Below is a small trained network, with its code and all its weights. Each question gives an input and a class and asks what happens when units are switched off, that is, made to give their printed mean instead of their output.

import numpy as np


def w(rows, s, z=0):
    codes = np.array(rows[::2]) - 128.0
    scale = np.full(codes.shape[1], s)
    scale[-1] = z or s
    return codes * scale


def f(y):
    return y / 2 * (1 + np.tanh(0.7978845608 * (y + 0.044715 * y**3)))


def log_softmax(a):
    a = a - a.max(-1, keepdims=True)
    return a - np.log(np.exp(a).sum(-1, keepdims=True))


def net(x, mask):
    res = np.array(x, float).reshape(1, 4) / 4 @ E
    y = f(res @ A[0][:, :-1].T + A[0][:, -1])
    res = res + np.where(mask, y, B[0][:, -1]) @ B[0][:, :-1]
    return log_softmax(res[-1] @ U[:, :-1].T + U[:, -1])


A, B = {}, {}
E = w([
[91,178,172,101,20,142],'x0',
[134,145,21,146,67,103],'x1',
[179,120,149,148,98,8],'x2',
[107,49,100,34,107,58],'x3',
],0.012)
A[0] = w([
[174,129,8,147,177,122,82],'neuron 0',
[117,68,72,12,91,120,123],'neuron 1',
[141,157,94,152,118,72,82],'neuron 2',
[156,174,132,178,172,126,94],'neuron 3',
[160,161,83,200,106,147,121],'neuron 4',
[63,119,128,121,155,174,41],'neuron 5',
[176,189,177,176,89,161,157],'neuron 6',
[151,72,120,94,109,138,56],'neuron 7',
[226,124,144,120,109,94,67],'neuron 8',
[71,143,77,75,155,167,76],'neuron 9',
[74,80,93,98,113,119,109],'neuron 10',
[192,112,160,154,102,87,49],'neuron 11',
[146,106,96,105,134,198,68],'neuron 12',
[105,130,58,142,113,109,79],'neuron 13',
[148,116,160,146,120,94,47],'neuron 14',
[83,164,126,131,27,112,114],'neuron 15',
[159,91,198,114,194,135,107],'neuron 16',
[175,69,113,166,188,112,90],'neuron 17',
[222,155,182,163,78,59,56],'neuron 18',
[110,129,76,113,116,166,45],'neuron 19',
[128,149,17,143,80,130,2],'neuron 20',
[89,97,94,89,151,101,168],'neuron 21',
[117,87,126,98,126,111,85],'neuron 22',
[158,167,128,169,150,185,117],'neuron 23',
[134,179,124,197,141,122,30],'neuron 24',
],0.013,0.0026)
B[0] = w([
[62,223,190,42,175,177,235],'neuron 0',
[150,118,124,111,150,65,253],'neuron 1',
[90,105,133,180,129,122,182],'neuron 2',
[171,99,105,75,151,111,198],'neuron 3',
[158,102,138,110,188,37,208],'neuron 4',
[89,56,105,168,111,144,178],'neuron 5',
[142,100,111,78,180,94,229],'neuron 6',
[177,58,113,98,140,109,159],'neuron 7',
[96,100,67,156,96,150,188],'neuron 8',
[110,79,75,173,103,115,188],'neuron 9',
[183,97,107,113,119,99,186],'neuron 10',
[78,58,71,184,115,153,190],'neuron 11',
[104,104,52,209,77,128,174],'neuron 12',
[129,105,191,146,190,106,181],'neuron 13',
[94,113,115,181,147,129,160],'neuron 14',
[97,191,136,2,135,212,236],'neuron 15',
[76,157,246,103,167,106,212],'neuron 16',
[81,163,67,49,87,196,215],'neuron 17',
[101,101,95,164,144,168,243],'neuron 18',
[73,104,134,176,102,113,164],'neuron 19',
[70,91,225,160,185,90,218],'neuron 20',
[149,131,112,106,133,100,189],'neuron 21',
[190,91,113,99,143,125,168],'neuron 22',
[145,77,82,101,162,51,215],'neuron 23',
[176,62,90,90,156,91,191],'neuron 24',
],0.0094,0.012)
U = w([
[227,111,86,96,149,68,106],'0',
[23,94,45,225,97,155,126],'1',
[50,149,255,133,156,110,152],'2',
[58,212,106,28,128,190,101],'3',
[109,187,136,117,130,119,254],'4',
[183,190,120,163,78,160,84],'5',
[133,202,159,203,75,136,85],'6',
],0.011,0.0087)

Each question gives the input, the list of numbers given to net, and the class t.
The units are the neurons (one row each of A and B). Each row of codes is followed by its name. A weight is (code - 128) times the scale printed after its matrix; where a second scale follows, it is the last column's (A, B and U).
mask holds one flag per neuron, in row order. A switched-off neuron (its flag False) gives its mean, the last column of its row in B, instead of its output. The means were averaged over made-up inputs and are rounded, as every weight is.
A unit's drop is (log p(t) with every unit on - log p(t) with that unit switched off) / (log p(t) with every unit on - log p(t) with every unit switched off).
The circuit of an input: a set's keep is (log p(t) with only the set's units on - log p(t) with every unit switched off) / (log p(t) with every unit on - log p(t) with every unit switched off). Starting from the 12 units with the biggest drops (on a tie, the unit counted first), units are removed one at a time, each time the one whose removal leaves the highest keep (on an exact tie, the one counted first), for as long as the keep stays at least 0.8.
circuit, biggest first: the units of the circuit, biggest drop first
unit that matters most: the unit with the biggest drop
k most important neurons: the k neurons with the biggest drops, biggest first
drop of u: that unit's drop, to one decimal
input [-7,4,1,-5], class 3: circuit, biggest first -> [neuron 0]
input [-5,-4,-6,1], class 1: 2 most important neurons -> [neuron 12; neuron 15]
input [-5,7,-2,6], class 2: 2 most important neurons -> [neuron 0; neuron 20]
input [-8,7,-8,-8], class 0: 2 most important neurons -> [neuron 4; neuron 23]
input [6,2,-1,6], class 0: 3 most important neurons -> [neuron 1; neuron 0; neuron 10]
input [-5,-1,-6,5], class 1: 3 most important neurons -> [neuron 12; neuron 9; neuron 15]
input [8,4,-8,0], class 1: 2 most important neurons -> [neuron 9; neuron 0]
input [7,2,5,-6], class 3: 2 most important neurons -> [neuron 15; neuron 1]
input [-8,3,7,0], class 3: 2 most important neurons -> [neuron 0; neuron 17]
input [5,5,0,-5], class 0: 3 most important neurons -> [neuron 0; neuron 4; neuron 16]
input [-6,5,-4,-4], class 3: 3 most important neurons -> [neuron 0; neuron 17; neuron 16]
input [-7,-6,-3,-7], class 0: 4 most important neurons -> [neuron 23; neuron 3; neuron 15; neuron 24]
input [8,8,-2,7], class 2: 3 most important neurons -> [neuron 20; neuron 13; neuron 15]
input [-7,-4,-3,1], class 3: 2 most important neurons -> [neuron 17; neuron 20]
input [-2,7,1,-6], class 2: circuit, biggest first -> [neuron 20]
input [7,-3,6,-6], class 3: 3 most important neurons -> [neuron 15; neuron 6; neuron 1]
input [-6,5,4,-4], class 3: 3 most important neurons -> [neuron 0; neuron 17; neuron 16]
input [-3,-7,-7,1], class 1: drop of neuron 0 -> 0.3
input [-4,7,-1,3], class 2: drop of neuron 20 -> 0.1
input [-4,0,3,0], class 3: drop of neuron 1 -> 0.0
input [-6,-3,-7,-2], class 1: drop of neuron 5 -> 0.2
input [-6,5,6,-1], class 1: unit that matters most -> neuron 15
